Below is a small trained network, with its code and all its weights. Each question gives an input and a target symbol and asks what happens when units are switched off, that is, made to give their printed mean instead of their output.

import numpy as np


def w(rows, s, z=0):
    codes = np.array(rows[::2]) - 128.0
    scale = np.full(codes.shape[1], s)
    scale[-1] = z or s
    return codes * scale


def norm(h):
    return h / np.sqrt((h * h).mean(-1, keepdims=True) + 1e-5)


def f(y):
    return y / 2 * (1 + np.tanh(0.7978845608 * (y + 0.044715 * y**3)))


def softmax(a):
    e = np.exp(a - a.max(-1, keepdims=True))
    return e / e.sum(-1, keepdims=True)


def log_softmax(a):
    a = a - a.max(-1, keepdims=True)
    return a - np.log(np.exp(a).sum(-1, keepdims=True))


def net(x, mask):
    ids = ['βγδζθλξπστφψω'.index(c) for c in x.split()]
    T = len(ids)
    res = E[ids] + P[:T]
    q, k, v = (norm(res) @ M[0].T for M in (Q, K, V))
    z = softmax(np.where(np.tri(T) > 0, q @ k.T / 2**0.5, -1e9)) @ v
    res = res + np.where(mask[0], z, O[0][:, -1]) @ O[0][:, :-1]
    y = f(norm(res) @ A[0][:, :-1].T + A[0][:, -1])
    res = res + np.where(mask[1:17], y, B[0][:, -1]) @ B[0][:, :-1]
    return log_softmax(norm(res)[-1] @ U[:, :-1].T + U[:, -1])


Q, K, V, O, A, B = {}, {}, {}, {}, {}, {}
E = w([
[47,159,136,118,148],'β',
[87,97,123,126,58],'γ',
[68,133,88,154,157],'δ',
[5,89,134,149,164],'ζ',
[102,181,123,130,149],'θ',
[41,145,192,113,161],'λ',
[100,94,105,44,97],'ξ',
[147,116,18,90,157],'π',
[102,126,128,198,59],'σ',
[194,133,24,144,54],'τ',
[59,69,143,136,181],'φ',
[87,179,130,120,156],'ψ',
[88,181,119,136,177],'ω',
],0.025)
P = w([
[1,197,129,131,174],'0',
[31,193,115,125,146],'1',
[49,184,110,115,143],'2',
[86,153,111,115,120],'3',
[96,116,98,114,122],'4',
[125,69,76,120,109],'5',
[148,79,103,118,96],'6',
[160,42,75,124,111],'7',
],0.0093)
Q[0] = w([
[130,127,125,72,148],'H0',
[253,159,220,134,138],'H0',
],0.047)
K[0] = w([
[113,126,122,109,140],'H0',
[1,171,158,145,231],'H0',
],0.037)
V[0] = w([
[125,140,177,252,125],'H0',
[93,117,152,125,33],'H0',
],0.036)
O[0] = w([
[118,132,133,252,134,8],'H0',
[124,94,175,120,63,246],'H0',
],0.021,0.014)
A[0] = w([
[166,148,142,114,117,85],'N0',
[138,160,140,145,113,4],'N1',
[152,167,200,122,204,103],'N2',
[101,82,115,151,183,36],'N3',
[169,62,102,122,206,89],'N4',
[76,163,29,145,71,105],'N5',
[73,154,91,90,57,87],'N6',
[53,214,137,90,93,128],'N7',
[189,101,205,87,124,67],'N8',
[153,161,120,131,148,113],'N9',
[209,138,120,112,141,87],'N10',
[140,177,250,154,186,57],'N11',
[125,93,44,194,84,134],'N12',
[224,207,124,103,199,115],'N13',
[109,172,78,129,71,48],'N14',
[237,115,149,227,104,43],'N15',
],0.021,0.0043)
B[0] = w([
[130,112,124,113,109,135],'N0',
[128,135,114,124,137,116],'N1',
[157,190,178,140,98,154],'N2',
[159,35,170,110,184,195],'N3',
[130,177,155,172,191,159],'N4',
[113,72,40,164,114,153],'N5',
[208,112,71,204,122,254],'N6',
[198,105,103,149,108,250],'N7',
[61,58,114,178,137,238],'N8',
[109,124,145,153,110,120],'N9',
[177,131,96,70,130,134],'N10',
[179,188,197,79,111,173],'N11',
[47,133,109,56,113,158],'N12',
[76,247,179,194,130,136],'N13',
[162,154,106,132,146,130],'N14',
[23,251,116,4,88,156],'N15',
],0.035,0.0088)
U = w([
[198,124,48,161,143,117],'β',
[114,76,162,166,50,81],'γ',
[68,112,54,132,162,98],'δ',
[83,89,113,118,145,39],'ζ',
[127,174,114,150,130,149],'θ',
[207,156,197,109,96,93],'λ',
[146,102,110,8,108,114],'ξ',
[145,203,56,67,182,174],'π',
[58,170,108,103,82,253],'σ',
[132,141,97,114,125,58],'τ',
[128,112,160,109,219,167],'φ',
[139,164,118,131,116,113],'ψ',
[123,170,124,152,138,147],'ω',
],0.014,0.004)

Each question gives the input, a string of symbols that net reads in full, and the target symbol t.
The units are the heads (2 rows each of Q, K, V and O) and the neurons (one row each of A and B). Each row of codes is followed by its name. A weight is (code - 128) times the scale printed after its matrix; where a second scale follows, it is the last column's (O, A, B and U).
mask holds one flag per unit, heads first, then neurons. A switched-off unit (its flag False) gives its mean, the last column of its rows in O or B, instead of its output. The means were averaged over made-up inputs and are rounded, as every weight is.
A unit's drop is (log p(t) with every unit on - log p(t) with that unit switched off) / (log p(t) with every unit on - log p(t) with every unit switched off).
The circuit of an input: a set's keep is (log p(t) with only the set's units on - log p(t) with every unit switched off) / (log p(t) with every unit on - log p(t) with every unit switched off). Starting from the 12 units with the biggest drops (on a tie, the unit counted first), units are removed one at a time, each time the one whose removal leaves the highest keep (on an exact tie, the one counted first), for as long as the keep stays at least 0.8.
units of the circuit, in order: the units of the circuit, biggest drop first
most important unit: the unit with the biggest drop
top k neurons: the k neurons with the biggest drops, biggest first
drop when u is switched off: that unit's drop, to one decimal
input σ λ λ, target σ: most important unit : H0
input φ λ φ φ φ, target φ: units of the circuit, in order : (H0 N3 N4)
input φ σ φ σ θ, target σ: units of the circuit, in order : (H0 N15)
input σ σ ψ, target σ: units of the circuit, in order : (H0 N15)
input λ ξ γ φ λ λ λ, target γ: units of the circuit, in order : (H0 N8)
input φ φ δ, target δ: units of the circuit, in order : (H0 N6)
input λ λ φ φ δ, target δ: units of the circuit, in order : (H0 N12)
input σ θ φ φ π λ φ, target π: units of the circuit, in order : (H0 N13)
input τ φ φ φ φ λ, target β: top 2 neurons : (N6 N7)
input λ λ φ τ φ δ λ γ, target β: top 2 neurons : (N6 N12)
input φ τ φ λ φ φ ψ, target β: top 2 neurons : (N6 N7)
input φ τ σ, target β: drop when N1 is switched off : 0.0
input λ φ λ φ λ λ, target λ: drop when N2 is switched off : 0.1
input π β ψ φ φ θ, target π: drop when H0 is switched off : 1.1
input λ λ τ σ, target β: units of the circuit, in order : (N6)
